Here is a tiny trained network, its code and every weight. The questions are about switching its units off for an input and a class, where a switched-off unit gives its printed mean instead of its output.

import numpy as np


def w(rows, s, z=0):
    codes = np.array(rows[::2]) - 128.0
    scale = np.full(codes.shape[1], s)
    scale[-1] = z or s
    return codes * scale


def norm(h):
    return h / np.sqrt((h * h).mean(-1, keepdims=True) + 1e-5)


def f(y):
    return y / 2 * (1 + np.tanh(0.7978845608 * (y + 0.044715 * y**3)))


def log_softmax(a):
    a = a - a.max(-1, keepdims=True)
    return a - np.log(np.exp(a).sum(-1, keepdims=True))


def net(x, mask):
    res = np.array(x, float).reshape(1, 5) / 4 @ E
    u = 0
    for l in range(3):
        y = f(norm(res) @ A[l][:, :-1].T + A[l][:, -1])
        res = res + np.where(mask[u : u + 11], y, B[l][:, -1]) @ B[l][:, :-1]
        u += 11
    return log_softmax(norm(res)[-1] @ U[:, :-1].T + U[:, -1])


A, B = {}, {}
E = w([
[255,131,119,30,49],'x0',
[23,50,152,97,194],'x1',
[86,105,122,125,137],'x2',
[108,209,215,75,58],'x3',
[145,29,183,220,74],'x4',
],0.0053)
A[0] = w([
[108,3,105,90,145,129],'L0N1',
[145,104,60,91,114,250],'L0N2',
[57,126,64,124,168,162],'L0N3',
[90,103,119,27,156,164],'L0N4',
[199,150,135,208,175,178],'L0N5',
[80,82,78,122,94,175],'L0N6',
[132,229,56,217,90,160],'L0N7',
[171,172,81,135,187,157],'L0N8',
[118,222,109,126,203,153],'L0N9',
[156,83,81,84,72,149],'L0N10',
[130,39,170,160,58,164],'L0N11',
],0.0075,0.0025)
B[0] = w([
[138,160,103,114,61,216],'L0N1',
[68,177,135,61,69,224],'L0N2',
[113,222,167,113,155,206],'L0N3',
[136,206,42,134,73,214],'L0N4',
[1,80,108,142,152,207],'L0N5',
[211,184,204,137,142,166],'L0N6',
[39,111,232,91,155,223],'L0N7',
[77,230,165,46,163,182],'L0N8',
[54,159,153,164,125,207],'L0N9',
[129,110,58,30,76,199],'L0N10',
[105,80,38,189,114,252],'L0N11',
],0.0045,0.0031)
A[1] = w([
[118,66,222,253,111,144],'L1N1',
[131,155,149,141,55,159],'L1N2',
[64,161,118,225,170,252],'L1N3',
[123,135,155,58,181,143],'L1N4',
[144,176,176,179,98,95],'L1N5',
[79,56,133,61,136,166],'L1N6',
[173,156,160,89,127,140],'L1N7',
[117,113,204,160,150,88],'L1N8',
[195,73,107,143,101,95],'L1N9',
[187,137,93,133,27,143],'L1N10',
[191,65,100,153,45,146],'L1N11',
],0.0068,0.0029)
B[1] = w([
[254,96,107,173,189,234],'L1N1',
[90,125,63,174,179,171],'L1N2',
[168,188,235,184,127,255],'L1N3',
[75,162,83,115,78,152],'L1N4',
[50,159,118,159,143,135],'L1N5',
[176,113,96,147,24,157],'L1N6',
[100,105,30,105,173,146],'L1N7',
[150,22,151,129,117,139],'L1N8',
[109,120,180,86,83,151],'L1N9',
[31,81,115,103,63,201],'L1N10',
[91,37,239,166,72,206],'L1N11',
],0.0051,0.0048)
A[2] = w([
[152,152,159,13,61,105],'L2N1',
[109,156,167,88,97,175],'L2N2',
[134,100,143,121,162,21],'L2N3',
[136,131,91,63,115,164],'L2N4',
[158,85,206,175,141,49],'L2N5',
[129,102,139,193,77,249],'L2N6',
[136,102,189,149,112,154],'L2N7',
[172,82,126,112,78,35],'L2N8',
[192,133,131,102,133,146],'L2N9',
[174,163,66,71,111,34],'L2N10',
[91,186,166,81,244,156],'L2N11',
],0.011,0.0015)
B[2] = w([
[103,95,78,162,166,254],'L2N1',
[201,80,155,149,182,189],'L2N2',
[153,112,103,97,179,117],'L2N3',
[171,166,66,62,141,191],'L2N4',
[134,182,51,141,206,237],'L2N5',
[254,105,112,55,165,240],'L2N6',
[173,122,73,145,180,199],'L2N7',
[53,72,187,60,26,183],'L2N8',
[42,196,123,133,96,124],'L2N9',
[127,228,81,111,176,191],'L2N10',
[51,77,210,163,52,250],'L2N11',
],0.0062,0.0057)
U = w([
[37,172,233,218,116,249],'0',
[79,202,19,59,94,3],'1',
[220,85,134,255,216,121],'2',
[172,5,104,105,34,135],'3',
],0.0098,0.0013)

Each question gives the input, the list of numbers given to net, and the class t.
The units are the neurons (one row each of A and B). Each row of codes is followed by its name. A weight is (code - 128) times the scale printed after its matrix; where a second scale follows, it is the last column's (A, B and U).
mask holds one flag per neuron, layer by layer. A switched-off neuron (its flag False) gives its mean, the last column of its row in B, instead of its output. The means were averaged over made-up inputs and are rounded, as every weight is.
A unit's drop is (log p(t) with every unit on - log p(t) with that unit switched off) / (log p(t) with every unit on - log p(t) with every unit switched off).
unit that matters most: the unit with the biggest drop
k most important neurons: the k neurons with the biggest drops, biggest first
top k neurons in layer l: the k neurons of layer l with the biggest drops, biggest first
drop of u: that unit's drop, to one decimal
input [8,6,-4,-3,-2], class 1: unit that matters most : L2N10
input [0,2,-4,-5,0], class 0: 2 most important neurons : (L0N3, L0N10)
input [0,6,7,8,4], class 2: 2 most important neurons : (L0N10, L2N5)
input [0,3,5,-6,-5], class 0: 2 most important neurons : (L2N11, L0N3)
input [0,-3,-8,4,-3], class 0: 2 most important neurons : (L2N11, L0N7)
input [-1,-6,-4,-1,0], class 0: 2 most important neurons : (L0N8, L1N11)
input [-8,0,-1,3,1], class 2: top 2 neurons in layer 1 : (L1N1, L1N8)
input [-1,-1,-3,-6,0], class 0: 2 most important neurons : (L0N8, L1N11)
input [0,-5,0,6,8], class 2: 2 most important neurons : (L1N1, L2N5)
input [0,-2,1,6,5], class 2: drop of L1N1 : 0.2
input [-4,-2,-8,4,-6], class 0: drop of L1N10 : 0.0
input [3,8,2,-5,0], class 1: drop of L0N3 : 0.2
input [-4,7,4,5,2], class 2: drop of L0N8 : 0.1
input [-1,2,4,-7,-6], class 0: most important neuron : (L2N11)
